Each row has a name. Each question is about the rows just above it. Places in a row count from 0.

T: [134 132  66 107 154 115 197 145 166  85 120 110 114 152 133 110  85 209
 140  82 180 131 109 119 156 161 163 150  85 164 106 137  77  83 105  53
  95 124 153  59 109  56 187 150 141 138 143 134]
F: [ 92 175 137 163 116 167 120 102 115 112 171  93  93 112 182 167 126 128
  99 110 138  90  97 170 135 111 121 105 138 127  99 163 130 141 158 128
 142 100 127 130 163 139 119 111  97 187 172  89]
Y: [ 88 168 147 153 115 151 106 108 106 131 155 104  95 111 179 151 146 109
  93 147 122  88 104 174 111 103 117 102 153 111 103 162 153 139 143 148
 159  88 109 145 149 153 106 113  91 188 165  91]
L: [146 108 162 145  95 141  93 111 111 161 136 144 152  98  97 145 146  84
 140 153  67 147 146  97 129 105  82 118 140 117 154  89 148 164 151 163
 134 154 132 168 151 157  89  96 130  87 100 144]
Where does [ 92 175 137 163 116 167 120 102 115 112 171  93  93 112 181 167 126 128
  99 110 138  90  97 170 135 111 121 105 138 127  99 163 130 141 158 128
 142 100 127 130 163 139 119 111  97 187 172  89] differ from F, and what was there? -> 14, [182]
Where does [134 132  66 107 154 115 197 145 166  85 120 110 114 152 133 110  85 209
 140  82 180 132 109 119 156 161 163 150  85 164 106 137  77  83 105  53
  95 124 153  59 109  56 187 150 141 138 143 134] differ from T, and what was there? -> 21, [131]
Changed T: [134 132  66 107 154 115 197 145 166  85 120 110 114 152 133 110  86 209
 140  82 180 131 109 119 156 161 163 150  85 164 106 137  77  83 105  53
  95 124 153  59 109  56 187 150 141 138 143 134]. Place and old value: -> 16, [85]
Where does [ 88 168 147 153 115 151 106 108 106 131 155 104  95 111 179 151 146 109
  93 147 122  88 103 174 111 103 117 102 153 111 103 162 153 139 143 148
 159  88 109 145 149 153 106 113  91 188 165  91] differ from Y, and what was there? -> 22, [104]
Where does [ 88 168 147 153 115 151 106 108 106 131 155 104  95 111 179 151 146 109
  93 147 122  88 104 174 111 103 117 102 153 111 103 162 153 138 143 148
 159  88 109 145 149 153 106 113  91 188 165  91] differ from Y, and what was there? -> 33, [139]
What is the next entry after [ 87 100]? -> [144]

E: [180  86 138 152  73 120 168  64  93 178  78 148 167 106 169]
K: [151 194  89 165 123  85 144 110  89 118 179 115 111 100  98]
R: [123  86 144 152  73 120 168  64  93 178  78 148 167 132 137]
Q: [151 194  89 165 123  85 144 110  89 118 179  94 111 100 169]
C: [144  35 160 100 101 160 146 105 143 163  65 144 169 149 162]
Z: [151 194  89 165 123  85 144 110  89 118 179 115 111 100 169]
Changed R: [123  86 144 152  73 119 168  64  93 178  78 148 167 132 137]. Place and old value: -> 5, [120]
Changed Q: [151 195  89 165 123  85 144 110  89 118 179  94 111 100 169]. Place and old value: -> 1, [194]
One entry of C was changed: [144  35 160 100 101 160 146 105 143 163  65 144 168 149 162]. Where, and from what? -> 12, [169]
The row with [151 194  89 165 123  85 144 110  89 118 179 115 111 100 169] is -> Z
What is the next entry after [ 89 118 179  94]? -> [111]

B: [ 70 109 137 154]
V: [ 75  86 128  55]
P: [108 132 164  67]
X: [121 164 162 149]
H: [ 83 117 128 167]
D: [101 126 169  58]
J: [ 96 137 141 183]
M: [ 57 105 153 139]
A: [ 62 126 169 167]
N: [ 82 117 129 166]
What is the next entry after [164 162]? -> [149]
One entry of N was changed: [ 82 118 129 166]. Where, and from what? -> 1, [117]
Where does [ 75  86 128  56] differ from V, and what was there? -> 3, [55]
Where does [ 83 117 128 166] differ from H, and what was there? -> 3, [167]
Where does [ 82 116 129 166] differ from N, and what was there? -> 1, [117]

